Below are the code and all the weights of a small trained network. Each question names an input and a target symbol and asks about switching units off, where a switched-off unit gives its printed mean instead of its output.

import numpy as np


def w(rows, s, z=0):
    codes = np.array(rows[::2]) - 128.0
    scale = np.full(codes.shape[1], s)
    scale[-1] = z or s
    return codes * scale


def f(y):
    return y / 2 * (1 + np.tanh(0.7978845608 * (y + 0.044715 * y**3)))


def softmax(a):
    e = np.exp(a - a.max(-1, keepdims=True))
    return e / e.sum(-1, keepdims=True)


def log_softmax(a):
    a = a - a.max(-1, keepdims=True)
    return a - np.log(np.exp(a).sum(-1, keepdims=True))


def net(x, mask):
    ids = ['Δζηθλμπστφω'.index(c) for c in x.split()]
    T = len(ids)
    res = E[ids] + P[:T]
    u = 0
    for l in range(3):
        q, k, v = (res @ M[l].T for M in (Q, K, V))
        z = softmax(np.where(np.tri(T) > 0, q @ k.T / 4**0.5, -1e9)) @ v
        res = res + np.where(mask[u], z, O[l][:, -1]) @ O[l][:, :-1]
        u += 1
        y = f(res @ A[l][:, :-1].T + A[l][:, -1])
        res = res + np.where(mask[u : u + 12], y, B[l][:, -1]) @ B[l][:, :-1]
        u += 12
    return log_softmax(res[-1] @ U[:, :-1].T + U[:, -1])


Q, K, V, O, A, B = {}, {}, {}, {}, {}, {}
E = w([
[188,179,194],'Δ',
[142,83,78],'ζ',
[166,87,101],'η',
[92,173,139],'θ',
[50,245,17],'λ',
[197,109,171],'μ',
[1,180,187],'π',
[122,97,68],'σ',
[116,203,84],'τ',
[126,31,21],'φ',
[93,153,151],'ω',
],0.016)
P = w([
[231,103,77],'0',
[131,53,86],'1',
[123,75,114],'2',
[98,145,121],'3',
[92,164,129],'4',
[92,254,181],'5',
[146,63,158],'6',
[101,168,143],'7',
[87,207,159],'8',
[123,153,161],'9',
[124,175,171],'10',
[183,30,156],'11',
],0.0061)
Q[0] = w([
[150,142,162],'0.h0',
[196,73,147],'0.h0',
[87,247,95],'0.h0',
[69,130,102],'0.h0',
],0.011)
K[0] = w([
[93,149,137],'0.h0',
[138,105,5],'0.h0',
[102,80,84],'0.h0',
[136,113,151],'0.h0',
],0.013)
V[0] = w([
[173,1,190],'0.h0',
[108,181,157],'0.h0',
[206,7,65],'0.h0',
[114,83,170],'0.h0',
],0.0088)
O[0] = w([
[155,171,169,1],'0.h0',
[218,43,74,78],'0.h0',
[130,253,130,223],'0.h0',
[204,119,128,57],'0.h0',
],0.011,0.003)
A[0] = w([
[182,193,124,52],'0.n0',
[2,122,184,62],'0.n1',
[120,68,252,52],'0.n2',
[111,167,180,245],'0.n3',
[58,254,155,120],'0.n4',
[199,170,84,49],'0.n5',
[131,25,127,254],'0.n6',
[216,94,61,79],'0.n7',
[89,118,240,214],'0.n8',
[63,148,210,92],'0.n9',
[16,111,138,29],'0.n10',
[103,136,184,164],'0.n11',
],0.0092,0.0045)
B[0] = w([
[123,132,170,154],'0.n0',
[154,97,128,143],'0.n1',
[108,94,85,133],'0.n2',
[130,115,25,179],'0.n3',
[70,189,102,252],'0.n4',
[173,108,254,133],'0.n5',
[126,203,90,209],'0.n6',
[78,149,185,141],'0.n7',
[84,99,61,144],'0.n8',
[83,22,101,142],'0.n9',
[100,100,151,144],'0.n10',
[129,90,69,137],'0.n11',
],0.0079,0.011)
Q[1] = w([
[118,204,216],'1.h0',
[115,228,1],'1.h0',
[81,53,194],'1.h0',
[187,167,83],'1.h0',
],0.0096)
K[1] = w([
[73,120,158],'1.h0',
[255,185,149],'1.h0',
[90,130,141],'1.h0',
[187,195,83],'1.h0',
],0.0098)
V[1] = w([
[76,84,4],'1.h0',
[84,201,141],'1.h0',
[147,162,182],'1.h0',
[170,175,119],'1.h0',
],0.012)
O[1] = w([
[88,117,183,196],'1.h0',
[147,174,254,248],'1.h0',
[194,178,123,122],'1.h0',
[146,194,105,176],'1.h0',
],0.0094,0.016)
A[1] = w([
[204,144,195,14],'1.n0',
[111,101,174,197],'1.n1',
[131,44,89,47],'1.n2',
[104,100,150,1],'1.n3',
[148,95,149,200],'1.n4',
[31,139,172,206],'1.n5',
[7,127,130,223],'1.n6',
[70,166,129,188],'1.n7',
[125,103,183,114],'1.n8',
[182,118,132,68],'1.n9',
[152,185,96,173],'1.n10',
[115,58,88,42],'1.n11',
],0.013,0.0047)
B[1] = w([
[104,51,99,177],'1.n0',
[182,174,141,159],'1.n1',
[100,208,219,144],'1.n2',
[79,118,167,140],'1.n3',
[168,236,52,130],'1.n4',
[169,29,141,251],'1.n5',
[219,117,161,241],'1.n6',
[148,62,163,220],'1.n7',
[153,151,165,146],'1.n8',
[13,221,172,128],'1.n9',
[143,3,127,197],'1.n10',
[84,202,197,148],'1.n11',
],0.0053,0.027)
Q[2] = w([
[233,168,142],'2.h0',
[177,57,155],'2.h0',
[45,232,216],'2.h0',
[101,254,138],'2.h0',
],0.0088)
K[2] = w([
[81,88,169],'2.h0',
[51,119,141],'2.h0',
[214,107,135],'2.h0',
[248,86,63],'2.h0',
],0.012)
V[2] = w([
[189,215,128],'2.h0',
[62,113,46],'2.h0',
[222,188,61],'2.h0',
[64,254,170],'2.h0',
],0.0088)
O[2] = w([
[121,247,76,70],'2.h0',
[243,81,138,12],'2.h0',
[204,217,143,3],'2.h0',
[1,232,147,76],'2.h0',
],0.008,0.031)
A[2] = w([
[190,141,190,238],'2.n0',
[212,147,111,195],'2.n1',
[151,128,93,30],'2.n2',
[240,168,187,66],'2.n3',
[118,130,230,15],'2.n4',
[102,116,118,247],'2.n5',
[19,72,120,169],'2.n6',
[127,226,90,244],'2.n7',
[43,114,203,8],'2.n8',
[63,77,255,49],'2.n9',
[139,23,143,108],'2.n10',
[102,116,105,255],'2.n11',
],0.0077,0.0051)
B[2] = w([
[198,122,172,138],'2.n0',
[146,135,74,137],'2.n1',
[2,114,89,128],'2.n2',
[126,103,5,136],'2.n3',
[105,141,56,162],'2.n4',
[190,171,180,158],'2.n5',
[124,191,108,238],'2.n6',
[104,114,245,141],'2.n7',
[127,118,33,205],'2.n8',
[176,151,58,255],'2.n9',
[127,171,224,234],'2.n10',
[178,164,190,153],'2.n11',
],0.0063,0.05)
U = w([
[165,119,36,176],'Δ',
[99,203,141,178],'ζ',
[63,186,218,251],'η',
[189,133,149,120],'θ',
[127,29,98,3],'λ',
[211,255,120,77],'μ',
[92,76,46,210],'π',
[117,185,108,162],'σ',
[186,124,190,138],'τ',
[77,205,40,42],'φ',
[200,152,135,144],'ω',
],0.0074,0.0061)

Each question gives the input, a string of symbols that net reads in full, and the target symbol t.
The units are the heads (4 rows each of Q, K, V and O) and the neurons (one row each of A and B). Each row of codes is followed by its name. A weight is (code - 128) times the scale printed after its matrix; where a second scale follows, it is the last column's (O, A, B and U).
mask holds one flag per unit, layer by layer, with each layer's heads first. A switched-off unit (its flag False) gives its mean, the last column of its rows in O or B, instead of its output. The means were averaged over made-up inputs and are rounded, as every weight is.
A unit's drop is (log p(t) with every unit on - log p(t) with that unit switched off) / (log p(t) with every unit on - log p(t) with every unit switched off).
The circuit of an input: a set's keep is (log p(t) with only the set's units on - log p(t) with every unit switched off) / (log p(t) with every unit on - log p(t) with every unit switched off). Starting from the 12 units with the biggest drops (on a tie, the unit counted first), units are removed one at a time, each time the one whose removal leaves the highest keep (on an exact tie, the one counted first), for as long as the keep stays at least 0.8.
circuit, biggest first: the units of the circuit, biggest drop first
k most important neurons: the k neurons with the biggest drops, biggest first
top k neurons in layer l: the k neurons of layer l with the biggest drops, biggest first
input η θ ω η η π, target π: top neuron in layer 0 -> (0.n4)
input λ ω τ τ, target λ: circuit, biggest first -> (0.h0 1.h0 2.h0)
input π μ λ φ τ, target π: 3 most important neurons -> (1.n2 1.n11 1.n10)
input π ζ μ ω ζ ω μ φ ω, target π: top 2 neurons in layer 1 -> (1.n2 1.n11)
input λ σ Δ θ ω λ, target λ: circuit, biggest first -> (1.h0 0.h0 2.h0)
input τ λ λ φ ω, target τ: circuit, biggest first -> (2.n10 2.h0 0.h0)
input λ φ φ φ Δ, target λ: circuit, biggest first -> (1.n5 0.h0 1.h0 2.h0)
input π τ φ θ τ θ φ μ, target π: top 3 neurons in layer 1 -> (1.n2 1.n11 1.n10)
input μ φ φ φ τ, target μ: 3 most important neurons -> (1.n10 0.n5 1.n5)
input τ μ λ μ ζ φ ω φ, target τ: top 2 neurons in layer 0 -> (0.n4 0.n6)
input τ Δ τ η φ φ φ ζ ω, target τ: 2 most important neurons -> (2.n8 2.n9)
input Δ φ λ, target Δ: 3 most important neurons -> (1.n10 0.n4 2.n10)
input η τ μ φ τ λ φ φ φ λ φ φ, target η: circuit, biggest first -> (0.h0 2.h0 2.n7)
input π τ φ λ Δ η η π λ φ λ, target π: top 3 neurons in layer 0 -> (0.n4 0.n10 0.n1)
input λ τ ζ, target λ: 2 most important neurons -> (1.n5 1.n11)
input Δ φ λ ω μ μ τ ζ μ μ, target Δ: 2 most important neurons -> (2.n10 1.n5)
input μ σ λ, target μ: 3 most important neurons -> (1.n10 0.n5 1.n5)
input μ λ ω τ τ φ η τ ζ φ Δ η, target μ: circuit, biggest first -> (2.h0)
input λ ζ σ Δ η τ θ φ φ φ μ, target λ: circuit, biggest first -> (1.h0 0.h0 2.h0)
input λ φ Δ τ μ Δ φ η, target λ: circuit, biggest first -> (0.h0 1.h0 2.h0)
input λ π τ, target π: top 3 neurons in layer 1 -> (1.n2 1.n11 1.n5)
input η τ λ, target η: top 2 neurons in layer 0 -> (0.n5 0.n4)
input λ φ ω Δ φ λ μ φ, target λ: circuit, biggest first -> (1.h0 0.h0 2.h0)
input φ φ ω σ ζ φ ω σ φ, target φ: circuit, biggest first -> (0.h0 2.h0 2.n10)
